Here is a tiny trained network, its code and every weight. The questions are about switching its units off for an input and a class, where a switched-off unit gives its printed mean instead of its output.

import numpy as np


def w(rows, s, z=0):
    codes = np.array(rows[::2]) - 128.0
    scale = np.full(codes.shape[1], s)
    scale[-1] = z or s
    return codes * scale


def f(y):
    return np.maximum(y, 0)


def log_softmax(a):
    a = a - a.max(-1, keepdims=True)
    return a - np.log(np.exp(a).sum(-1, keepdims=True))


def net(x, mask):
    res = np.array(x, float).reshape(1, 8) / 4 @ E
    y = f(res @ A[0][:, :-1].T + A[0][:, -1])
    res = res + np.where(mask, y, B[0][:, -1]) @ B[0][:, :-1]
    return log_softmax(res[-1] @ U[:, :-1].T + U[:, -1])


A, B = {}, {}
E = w([
[133,126,132,123,128,127],'x0',
[59,55,103,118,254,167],'x1',
[91,207,210,210,196,158],'x2',
[229,173,95,114,227,18],'x3',
[144,119,131,134,133,140],'x4',
[132,125,135,125,129,130],'x5',
[134,123,131,128,129,133],'x6',
[138,121,140,120,132,134],'x7',
],0.0093)
A[0] = w([
[1,34,185,146,164,178,168],'N1',
[153,152,143,163,29,160,193],'N2',
[141,156,146,138,26,166,177],'N3',
[239,109,46,55,70,77,145],'N4',
[145,149,184,142,2,163,210],'N5',
[120,62,97,58,111,143,227],'N6',
[115,128,78,93,212,37,135],'N7',
[241,195,148,146,98,42,124],'N8',
[186,84,62,34,71,94,254],'N9',
[175,108,83,123,226,116,86],'N10',
[185,127,178,131,125,101,100],'N11',
[80,77,120,84,97,123,136],'N12',
[101,59,67,153,113,143,158],'N13',
[110,224,220,194,177,158,241],'N14',
],0.0084,0.0037)
B[0] = w([
[176,154,72,172,12,223,242],'N1',
[88,132,123,92,203,95,201],'N2',
[64,151,119,88,255,146,200],'N3',
[164,223,145,107,120,200,234],'N4',
[70,111,134,59,240,102,223],'N5',
[188,72,10,76,90,80,204],'N6',
[100,143,139,109,191,161,214],'N7',
[206,157,186,210,57,116,221],'N8',
[168,214,79,60,116,206,242],'N9',
[26,98,129,80,195,130,198],'N10',
[136,120,158,149,109,120,156],'N11',
[129,97,78,127,113,91,175],'N12',
[162,102,93,102,103,98,180],'N13',
[102,127,205,244,135,141,249],'N14',
],0.0081,0.011)
U = w([
[112,123,85,7,217,119,182],'0',
[176,205,143,166,40,254,253],'1',
[27,96,212,159,227,146,87],'2',
[236,124,234,223,85,10,35],'3',
[182,27,51,105,16,99,18],'4',
],0.008,0.00078)

Each question gives the input, the list of numbers given to net, and the class t.
The units are the neurons (one row each of A and B). Each row of codes is followed by its name. A weight is (code - 128) times the scale printed after its matrix; where a second scale follows, it is the last column's (A, B and U).
mask holds one flag per neuron, in row order. A switched-off neuron (its flag False) gives its mean, the last column of its row in B, instead of its output. The means were averaged over made-up inputs and are rounded, as every weight is.
A unit's drop is (log p(t) with every unit on - log p(t) with that unit switched off) / (log p(t) with every unit on - log p(t) with every unit switched off).
The circuit of an input: a set's keep is (log p(t) with only the set's units on - log p(t) with every unit switched off) / (log p(t) with every unit on - log p(t) with every unit switched off). Starting from the 12 units with the biggest drops (on a tie, the unit counted first), units are removed one at a time, each time the one whose removal leaves the highest keep (on an exact tie, the one counted first), for as long as the keep stays at least 0.8.
circuit, biggest first: the units of the circuit, biggest drop first
top k neurons: the k neurons with the biggest drops, biggest first
drop when u is switched off: that unit's drop, to one decimal
input [5,7,1,4,4,-2,3,5], class 2: circuit, biggest first -> [N9]
input [1,-7,-7,0,-6,6,-8,8], class 0: top 4 neurons -> [N5 N1 N3 N2]
input [-2,0,2,5,-7,-2,-4,-2], class 3: circuit, biggest first -> [N8 N9]
input [8,0,-7,2,8,5,3,-5], class 1: top 2 neurons -> [N4 N9]
input [-5,0,5,8,4,7,1,-8], class 3: top 4 neurons -> [N8 N5 N3 N2]
input [-1,5,6,-1,-4,-3,-1,-3], class 1: top 2 neurons -> [N1 N5]
input [-8,6,7,0,8,6,-6,6], class 1: top 3 neurons -> [N1 N5 N3]
input [-6,0,-2,-2,-7,6,1,-7], class 0: top 2 neurons -> [N8 N1]
input [-8,1,0,-3,-7,-2,4,1], class 4: top 2 neurons -> [N4 N9]
input [7,6,3,-1,-7,3,6,-4], class 1: top 2 neurons -> [N1 N5]
input [2,-1,1,8,-2,-7,-8,-6], class 3: top 2 neurons -> [N8 N1]
input [-7,0,3,7,-1,7,-6,3], class 3: top 4 neurons -> [N8 N5 N3 N2]
input [-7,-5,1,7,7,0,1,0], class 3: top 2 neurons -> [N8 N1]
input [1,8,-4,0,0,2,6,-3], class 4: top neuron -> [N1]
input [-1,-8,-7,-3,-5,7,-6,-4], class 0: drop when N5 is switched off -> 0.1
input [-3,-4,1,-2,-6,-2,6,-4], class 2: drop when N9 is switched off -> 0.1
input [5,-1,7,-6,-5,-1,-8,4], class 2: drop when N5 is switched off -> 0.2
